Below is a small trained network, with its code and all its weights. Each question gives an input and a target symbol and asks what happens when units are switched off, that is, made to give their printed mean instead of their output.

import numpy as np


def w(rows, s, z=0):
    codes = np.array(rows[::2]) - 128.0
    scale = np.full(codes.shape[1], s)
    scale[-1] = z or s
    return codes * scale


def f(y):
    return np.maximum(y, 0)


def softmax(a):
    e = np.exp(a - a.max(-1, keepdims=True))
    return e / e.sum(-1, keepdims=True)


def log_softmax(a):
    a = a - a.max(-1, keepdims=True)
    return a - np.log(np.exp(a).sum(-1, keepdims=True))


def net(x, mask):
    ids = ['αεζηθλξπσφψω'.index(c) for c in x.split()]
    T = len(ids)
    res = E[ids] + P[:T]
    u = 0
    for l in range(2):
        r = res
        for j in range(2):
            rows = slice(3 * j, 3 * j + 3)
            q, k, v = (r @ M[l][rows].T for M in (Q, K, V))
            z = softmax(np.where(np.tri(T) > 0, q @ k.T / 3**0.5, -1e9)) @ v
            o = O[l][rows]
            res = res + np.where(mask[u + j], z, o[:, -1]) @ o[:, :-1]
        u += 2
        y = f(res @ A[l][:, :-1].T + A[l][:, -1])
        res = res + np.where(mask[u : u + 4], y, B[l][:, -1]) @ B[l][:, :-1]
        u += 4
    return log_softmax(res[-1] @ U[:, :-1].T + U[:, -1])


Q, K, V, O, A, B = {}, {}, {}, {}, {}, {}
E = w([
[113,123,109,182,118],'α',
[109,128,110,168,111],'ε',
[110,127,113,175,111],'ζ',
[112,134,115,163,103],'η',
[110,140,122,157,100],'θ',
[122,105,95,171,118],'λ',
[122,105,91,170,118],'ξ',
[122,100,89,163,109],'π',
[127,104,89,167,115],'σ',
[106,237,88,87,97],'φ',
[62,5,155,182,129],'ψ',
[165,23,41,131,103],'ω',
],0.013)
P = w([
[178,139,105,71,88],'0',
[84,112,1,133,201],'1',
[206,178,134,203,147],'2',
[64,84,50,135,159],'3',
[201,160,150,226,111],'4',
[59,70,92,139,119],'5',
[187,144,155,231,70],'6',
[47,52,127,144,86],'7',
[179,133,156,238,35],'8',
[39,37,146,145,52],'9',
[178,137,149,239,6],'10',
],0.01)
Q[0] = w([
[169,143,109,220,80],'L0H0',
[39,120,9,143,86],'L0H0',
[139,106,96,125,108],'L0H0',
[178,105,130,211,116],'L0H1',
[96,122,186,41,125],'L0H1',
[147,71,91,112,190],'L0H1',
],0.011)
K[0] = w([
[121,77,194,149,82],'L0H0',
[84,158,66,197,2],'L0H0',
[169,105,35,180,72],'L0H0',
[173,75,87,213,59],'L0H1',
[183,234,77,53,233],'L0H1',
[130,103,71,85,135],'L0H1',
],0.0091)
V[0] = w([
[215,179,57,2,106],'L0H0',
[135,115,104,58,151],'L0H0',
[156,63,167,62,210],'L0H0',
[166,124,195,115,163],'L0H1',
[72,216,94,134,70],'L0H1',
[158,85,140,195,119],'L0H1',
],0.0076)
O[0] = w([
[150,70,253,147,141,127],'L0H0',
[112,91,184,147,147,90],'L0H0',
[111,138,173,175,201,1],'L0H0',
[157,133,174,142,154,49],'L0H1',
[178,96,102,93,43,190],'L0H1',
[146,141,95,104,190,172],'L0H1',
],0.0073,0.006)
A[0] = w([
[192,174,175,136,69,113],'L0N0',
[123,67,129,254,69,114],'L0N1',
[242,118,114,99,129,3],'L0N2',
[239,171,118,137,154,124],'L0N3',
],0.0079,0.016)
B[0] = w([
[89,121,150,185,129,203],'L0N0',
[177,109,74,116,139,254],'L0N1',
[248,39,88,107,73,128],'L0N2',
[130,95,99,146,89,191],'L0N3',
],0.016,0.0043)
Q[1] = w([
[136,120,112,33,227],'L1H0',
[200,182,119,247,104],'L1H0',
[129,133,133,37,163],'L1H0',
[155,141,83,203,135],'L1H1',
[203,113,124,126,27],'L1H1',
[208,102,178,244,118],'L1H1',
],0.011)
K[1] = w([
[222,67,155,148,218],'L1H0',
[159,213,35,141,2],'L1H0',
[140,93,125,110,252],'L1H0',
[95,87,80,42,98],'L1H1',
[170,119,26,187,33],'L1H1',
[254,96,100,88,81],'L1H1',
],0.0095)
V[1] = w([
[240,75,94,115,133],'L1H0',
[132,88,126,112,146],'L1H0',
[182,73,110,140,148],'L1H0',
[149,175,129,248,125],'L1H1',
[125,184,147,151,110],'L1H1',
[87,146,176,162,115],'L1H1',
],0.012)
O[1] = w([
[149,117,89,18,134,178],'L1H0',
[145,166,127,104,109,79],'L1H0',
[154,162,78,83,68,122],'L1H0',
[46,106,254,123,101,202],'L1H1',
[106,152,124,219,68,77],'L1H1',
[63,125,36,160,33,2],'L1H1',
],0.0091,0.007)
A[1] = w([
[169,57,161,209,108,172],'L1N0',
[164,250,115,117,129,151],'L1N1',
[205,133,83,114,153,215],'L1N2',
[210,213,150,138,210,4],'L1N3',
],0.011,0.0038)
B[1] = w([
[114,207,105,124,169,214],'L1N0',
[142,53,129,206,193,146],'L1N1',
[125,124,175,182,148,245],'L1N2',
[35,112,150,1,56,153],'L1N3',
],0.013,0.011)
U = w([
[24,34,13,164,197,188],'α',
[156,184,1,24,87,253],'ε',
[126,137,106,73,61,167],'ζ',
[35,63,234,127,140,87],'η',
[184,129,175,147,99,79],'θ',
[125,129,137,121,120,64],'λ',
[183,125,182,150,100,83],'ξ',
[143,127,153,138,114,69],'π',
[126,130,135,119,113,63],'σ',
[129,229,130,150,160,137],'φ',
[109,123,130,119,131,53],'ψ',
[149,131,158,130,115,83],'ω',
],0.0097,0.007)

Each question gives the input, a string of symbols that net reads in full, and the target symbol t.
The units are the heads (3 rows each of Q, K, V and O) and the neurons (one row each of A and B). Each row of codes is followed by its name. A weight is (code - 128) times the scale printed after its matrix; where a second scale follows, it is the last column's (O, A, B and U).
mask holds one flag per unit, layer by layer, with each layer's heads first. A switched-off unit (its flag False) gives its mean, the last column of its rows in O or B, instead of its output. The means were averaged over made-up inputs and are rounded, as every weight is.
A unit's drop is (log p(t) with every unit on - log p(t) with that unit switched off) / (log p(t) with every unit on - log p(t) with every unit switched off).
The circuit of an input: a set's keep is (log p(t) with only the set's units on - log p(t) with every unit switched off) / (log p(t) with every unit on - log p(t) with every unit switched off). Starting from all 12 units, units are removed one at a time, each time the one whose removal leaves the highest keep (on an exact tie, the one counted first), for as long as the keep stays at least 0.8.
circuit, biggest first: the units of the circuit, biggest drop first
unit that matters most: the unit with the biggest drop
top k neurons: the k neurons with the biggest drops, biggest first
top k neurons in layer l: the k neurons of layer l with the biggest drops, biggest first
input ξ ε ε ψ φ σ ζ, target φ: top 2 neurons	L1N0, L0N1
input σ ζ ω φ φ π ψ ω φ σ λ, target φ: unit that matters most	L1H0
input ω η σ, target η: top 3 neurons in layer 1	L1N2, L1N3, L1N1
input θ ψ θ, target α: top 2 neurons in layer 1	L1N1, L1N0
input θ ω θ η φ ε α, target φ: circuit, biggest first	L1N0, L0N1, L1H0
input λ φ ζ σ θ ω φ ω α, target η: circuit, biggest first	L1H1, L1N3, L1N2
input θ π φ ω φ φ, target ζ: top 3 neurons in layer 1	L1N2, L1N0, L1N1
input α φ φ φ φ σ ζ θ φ η σ, target φ: circuit, biggest first	L1N0, L1H0, L0N0
input ε η σ ξ φ φ ω ξ φ ω λ, target η: top 4 neurons	L1N3, L1N2, L0N1, L0N0
input ξ φ σ φ π θ ω, target η: top 2 neurons in layer 0	L0N1, L0N0
input φ θ θ ζ σ σ θ ζ φ ω π, target η: circuit, biggest first	L1H1, L1N3, L1N2, L0N1
input φ φ ξ η ω φ θ, target η: circuit, biggest first	L1H1, L1N3, L0N1
input φ ψ η α ψ θ α, target α: circuit, biggest first	L0H0, L1N1
input θ φ ω φ ω α λ, target η: top 3 neurons	L1N3, L0N0, L0N1
input λ φ λ θ φ ψ η φ, target ζ: unit that matters most	L0H1
input φ φ λ, target φ: top 4 neurons	L1N0, L0N1, L0N3, L0N0
input ζ φ φ θ θ θ η φ θ φ, target η: top 4 neurons	L0N1, L0N0, L1N0, L0N3
input θ ω π η φ φ ω η λ λ φ, target φ: circuit, biggest first	L1H0, L0N0, L1N0
input ψ φ ω φ ψ φ θ, target α: circuit, biggest first	L0H0, L0H1, L1N1
input φ ε η θ φ ψ η, target α: unit that matters most	L0H1
input θ θ φ η θ π φ η, target ε: top 2 neurons in layer 0	L0N3, L0N0
input η θ φ ε φ ζ π ω α, target η: circuit, biggest first	L1H1, L1N3, L1N2, L0N1
